Here is a tiny trained network, its code and every weight. The questions are about switching its units off for an input and a target symbol, where a switched-off unit gives its printed mean instead of its output.

import numpy as np


def w(rows, s, z=0):
    codes = np.array(rows[::2]) - 128.0
    scale = np.full(codes.shape[1], s)
    scale[-1] = z or s
    return codes * scale


def norm(h):
    return h / np.sqrt((h * h).mean(-1, keepdims=True) + 1e-5)


def f(y):
    return np.maximum(y, 0)


def softmax(a):
    e = np.exp(a - a.max(-1, keepdims=True))
    return e / e.sum(-1, keepdims=True)


def log_softmax(a):
    a = a - a.max(-1, keepdims=True)
    return a - np.log(np.exp(a).sum(-1, keepdims=True))


def net(x, mask):
    ids = ['αβγεθλμξτφω'.index(c) for c in x.split()]
    T = len(ids)
    res = E[ids] + P[:T]
    q, k, v = (norm(res) @ M[0].T for M in (Q, K, V))
    z = softmax(np.where(np.tri(T) > 0, q @ k.T / 2**0.5, -1e9)) @ v
    res = res + np.where(mask[0], z, O[0][:, -1]) @ O[0][:, :-1]
    y = f(norm(res) @ A[0][:, :-1].T + A[0][:, -1])
    res = res + np.where(mask[1:13], y, B[0][:, -1]) @ B[0][:, :-1]
    return log_softmax(norm(res)[-1] @ U[:, :-1].T + U[:, -1])


Q, K, V, O, A, B = {}, {}, {}, {}, {}, {}
E = w([
[184,90,140,135,96,127],'α',
[100,149,126,112,146,65],'β',
[185,98,85,142,88,74],'γ',
[103,110,95,77,200,3],'ε',
[119,138,198,146,94,112],'θ',
[126,70,70,142,208,204],'λ',
[162,101,155,122,96,134],'μ',
[73,167,78,163,174,133],'ξ',
[121,112,113,132,143,68],'τ',
[72,133,120,153,217,95],'φ',
[92,80,74,148,178,55],'ω',
],0.018)
P = w([
[124,114,83,139,254,167],'0',
[135,138,164,136,59,150],'1',
[175,142,200,174,136,75],'2',
[126,126,130,93,146,191],'3',
[112,99,132,134,36,139],'4',
[137,179,149,212,133,104],'5',
[92,139,124,101,164,110],'6',
[90,64,137,138,32,122],'7',
[152,165,167,181,118,77],'8',
[104,141,141,70,145,104],'9',
[69,22,138,108,47,91],'10',
],0.012)
Q[0] = w([
[212,105,119,89,160,143],'head 1',
[159,254,58,126,95,111],'head 1',
],0.0088)
K[0] = w([
[97,121,138,162,40,56],'head 1',
[171,136,140,1,129,153],'head 1',
],0.0083)
V[0] = w([
[166,193,191,32,65,115],'head 1',
[255,235,94,133,160,153],'head 1',
],0.0045)
O[0] = w([
[56,171,170,155,218,157,2],'head 1',
[145,78,176,1,181,149,117],'head 1',
],0.0076,0.0017)
A[0] = w([
[84,147,11,160,91,130,98],'neuron 1',
[163,80,171,135,91,122,202],'neuron 2',
[79,90,133,89,102,60,213],'neuron 3',
[75,137,110,136,50,173,137],'neuron 4',
[92,123,87,126,184,68,210],'neuron 5',
[174,148,120,141,115,34,134],'neuron 6',
[162,139,143,70,157,142,255],'neuron 7',
[134,127,170,73,167,149,131],'neuron 8',
[156,64,96,214,140,129,203],'neuron 9',
[165,141,173,153,159,82,137],'neuron 10',
[137,111,117,142,56,113,11],'neuron 11',
[84,167,126,168,196,147,234],'neuron 12',
],0.011,0.0027)
B[0] = w([
[108,86,149,15,166,137,170],'neuron 1',
[108,161,91,94,125,104,254],'neuron 2',
[157,94,169,68,189,213,223],'neuron 3',
[139,42,166,146,254,29,170],'neuron 4',
[168,96,169,191,47,170,204],'neuron 5',
[71,226,171,124,109,243,212],'neuron 6',
[22,173,77,182,65,156,170],'neuron 7',
[123,182,162,190,219,93,154],'neuron 8',
[102,205,225,105,97,96,219],'neuron 9',
[184,147,106,221,49,111,183],'neuron 10',
[58,71,232,124,133,100,186],'neuron 11',
[146,158,133,113,14,68,167],'neuron 12',
],0.0059,0.0089)
U = w([
[112,156,164,223,92,73,222],'α',
[118,135,175,179,112,195,81],'β',
[221,180,114,98,161,101,222],'γ',
[148,152,151,154,139,126,61],'ε',
[124,118,111,191,131,147,155],'θ',
[167,134,120,142,126,153,54],'λ',
[101,11,218,103,95,97,204],'μ',
[113,146,135,155,193,32,170],'ξ',
[22,254,169,148,213,159,101],'τ',
[142,143,135,233,93,131,47],'φ',
[37,189,104,68,68,128,4],'ω',
],0.0086,0.002)

Each question gives the input, a string of symbols that net reads in full, and the target symbol t.
The units are the heads (2 rows each of Q, K, V and O) and the neurons (one row each of A and B). Each row of codes is followed by its name. A weight is (code - 128) times the scale printed after its matrix; where a second scale follows, it is the last column's (O, A, B and U).
mask holds one flag per unit, heads first, then neurons. A switched-off unit (its flag False) gives its mean, the last column of its rows in O or B, instead of its output. The means were averaged over made-up inputs and are rounded, as every weight is.
A unit's drop is (log p(t) with every unit on - log p(t) with that unit switched off) / (log p(t) with every unit on - log p(t) with every unit switched off).
The circuit of an input: a set's keep is (log p(t) with only the set's units on - log p(t) with every unit switched off) / (log p(t) with every unit on - log p(t) with every unit switched off). Starting from the 12 units with the biggest drops (on a tie, the unit counted first), units are removed one at a time, each time the one whose removal leaves the highest keep (on an exact tie, the one counted first), for as long as the keep stays at least 0.8.
units of the circuit, in order: the units of the circuit, biggest drop first
unit that matters most: the unit with the biggest drop
k most important neurons: the k neurons with the biggest drops, biggest first
drop when u is switched off: that unit's drop, to one decimal
input ε θ τ ξ μ μ α μ ξ φ, target α: units of the circuit, in order : neuron 5; neuron 12; neuron 1
input γ μ γ α, target τ: units of the circuit, in order : head 1; neuron 8; neuron 7; neuron 5
input α α μ ξ μ μ α, target τ: units of the circuit, in order : head 1; neuron 8; neuron 7
input ω ε ξ μ φ θ α ξ β λ, target ω: units of the circuit, in order : neuron 12; neuron 3; neuron 4
input ε μ α λ α ξ ξ, target ω: 3 most important neurons : neuron 1; neuron 12; neuron 11
input α ε μ θ, target τ: units of the circuit, in order : neuron 5; neuron 8; head 1
input ξ τ μ μ μ μ μ τ ε, target α: units of the circuit, in order : neuron 5; neuron 10
input θ ε μ μ μ α μ ξ φ, target α: unit that matters most : neuron 12
input μ β τ ξ μ μ μ, target τ: units of the circuit, in order : neuron 8; neuron 7; head 1
input φ μ ξ α, target ω: 3 most important neurons : neuron 7; neuron 5; neuron 3
input μ β μ μ μ λ μ γ λ ξ, target ω: 2 most important neurons : neuron 12; neuron 1
input ξ μ γ ξ μ λ ε α ξ ω, target μ: drop when neuron 5 is switched off : 0.5
input λ μ ξ α θ ξ ω, target μ: drop when neuron 5 is switched off : 0.4
input α α ξ μ, target ω: drop when neuron 2 is switched off : 0.2
